Below are the code and all the weights of a small trained network. Each question names an input and a class and asks about switching units off, where a switched-off unit gives its printed mean instead of its output.

import numpy as np


def w(rows, s, z=0):
    codes = np.array(rows[::2]) - 128.0
    scale = np.full(codes.shape[1], s)
    scale[-1] = z or s
    return codes * scale


def norm(h):
    return h / np.sqrt((h * h).mean(-1, keepdims=True) + 1e-5)


def f(y):
    return np.maximum(y, 0)


def log_softmax(a):
    a = a - a.max(-1, keepdims=True)
    return a - np.log(np.exp(a).sum(-1, keepdims=True))


def net(x, mask):
    res = np.array(x, float).reshape(1, 4) / 4 @ E
    u = 0
    for l in range(2):
        y = f(norm(res) @ A[l][:, :-1].T + A[l][:, -1])
        res = res + np.where(mask[u : u + 4], y, B[l][:, -1]) @ B[l][:, :-1]
        u += 4
    return log_softmax(norm(res)[-1] @ U[:, :-1].T + U[:, -1])


A, B = {}, {}
E = w([
[143,80,163,105,187,176,112,44,180],'x0',
[249,173,87,55,157,129,221,191,18],'x1',
[186,135,136,141,179,127,133,57,101],'x2',
[182,89,180,167,132,123,254,213,106],'x3',
],0.0083)
A[0] = w([
[226,85,69,121,106,241,121,26,95,44],'L0N0',
[212,32,126,120,73,129,243,90,221,127],'L0N1',
[82,20,107,119,82,114,130,132,253,217],'L0N2',
[132,87,94,28,130,195,92,87,154,2],'L0N3',
],0.0062,0.0029)
B[0] = w([
[139,111,60,65,162,121,131,125,209,205],'L0N0',
[121,124,182,238,143,170,32,119,71,220],'L0N1',
[55,97,174,157,245,218,128,104,136,253],'L0N2',
[149,58,44,171,108,68,219,109,120,175],'L0N3',
],0.011,0.0056)
A[1] = w([
[127,127,178,202,72,100,121,130,176,103],'L1N0',
[47,147,61,138,2,165,37,30,108,135],'L1N1',
[229,129,194,51,79,181,107,7,124,186],'L1N2',
[148,96,117,178,160,63,90,202,60,251],'L1N3',
],0.0067,0.0021)
B[1] = w([
[207,151,158,129,160,84,121,136,103,165],'L1N0',
[127,172,189,124,122,171,146,132,90,223],'L1N1',
[101,45,227,154,147,146,142,69,145,193],'L1N2',
[116,140,101,109,6,118,94,138,117,253],'L1N3',
],0.014,0.0049)
U = w([
[144,172,75,150,97,99,166,237,57,252],'0',
[180,31,2,45,241,71,136,26,208,3],'1',
[64,72,221,221,235,209,33,76,178,208],'2',
],0.0069,0.0035)

Each question gives the input, the list of numbers given to net, and the class t.
The units are the neurons (one row each of A and B). Each row of codes is followed by its name. A weight is (code - 128) times the scale printed after its matrix; where a second scale follows, it is the last column's (A, B and U).
mask holds one flag per neuron, layer by layer. A switched-off neuron (its flag False) gives its mean, the last column of its row in B, instead of its output. The means were averaged over made-up inputs and are rounded, as every weight is.
A unit's drop is (log p(t) with every unit on - log p(t) with that unit switched off) / (log p(t) with every unit on - log p(t) with every unit switched off).
The circuit of an input: a set's keep is (log p(t) with only the set's units on - log p(t) with every unit switched off) / (log p(t) with every unit on - log p(t) with every unit switched off). Starting from all 8 units, units are removed one at a time, each time the one whose removal leaves the highest keep (on an exact tie, the one counted first), for as long as the keep stays at least 0.8.
units of the circuit, in order: the units of the circuit, biggest drop first
k most important neurons: the k neurons with the biggest drops, biggest first
k most important neurons of layer l: the k neurons of layer l with the biggest drops, biggest first
drop of u: that unit's drop, to one decimal
input [7,3,5,-1], class 1: units of the circuit, in order	(L0N0)
input [-5,-5,5,6], class 0: 3 most important neurons	(L1N3, L1N2, L1N0)
input [0,2,0,-5], class 1: 2 most important neurons of layer 0	(L0N3, L0N1)
input [7,-2,5,-4], class 1: units of the circuit, in order	(L0N0, L0N3)
input [-3,5,6,-3], class 1: units of the circuit, in order	(L0N0, L1N1)
input [6,3,8,-6], class 1: 2 most important neurons of layer 0	(L0N0, L0N3)
input [-3,-2,8,2], class 0: 2 most important neurons	(L0N2, L1N3)
input [-2,0,8,0], class 1: 3 most important neurons of layer 0	(L0N0, L0N1, L0N2)
input [4,3,-3,-2], class 1: drop of L0N0	0.0
input [6,7,-4,-2], class 1: drop of L0N3	0.1
input [6,3,-4,-6], class 1: drop of L0N3	0.4
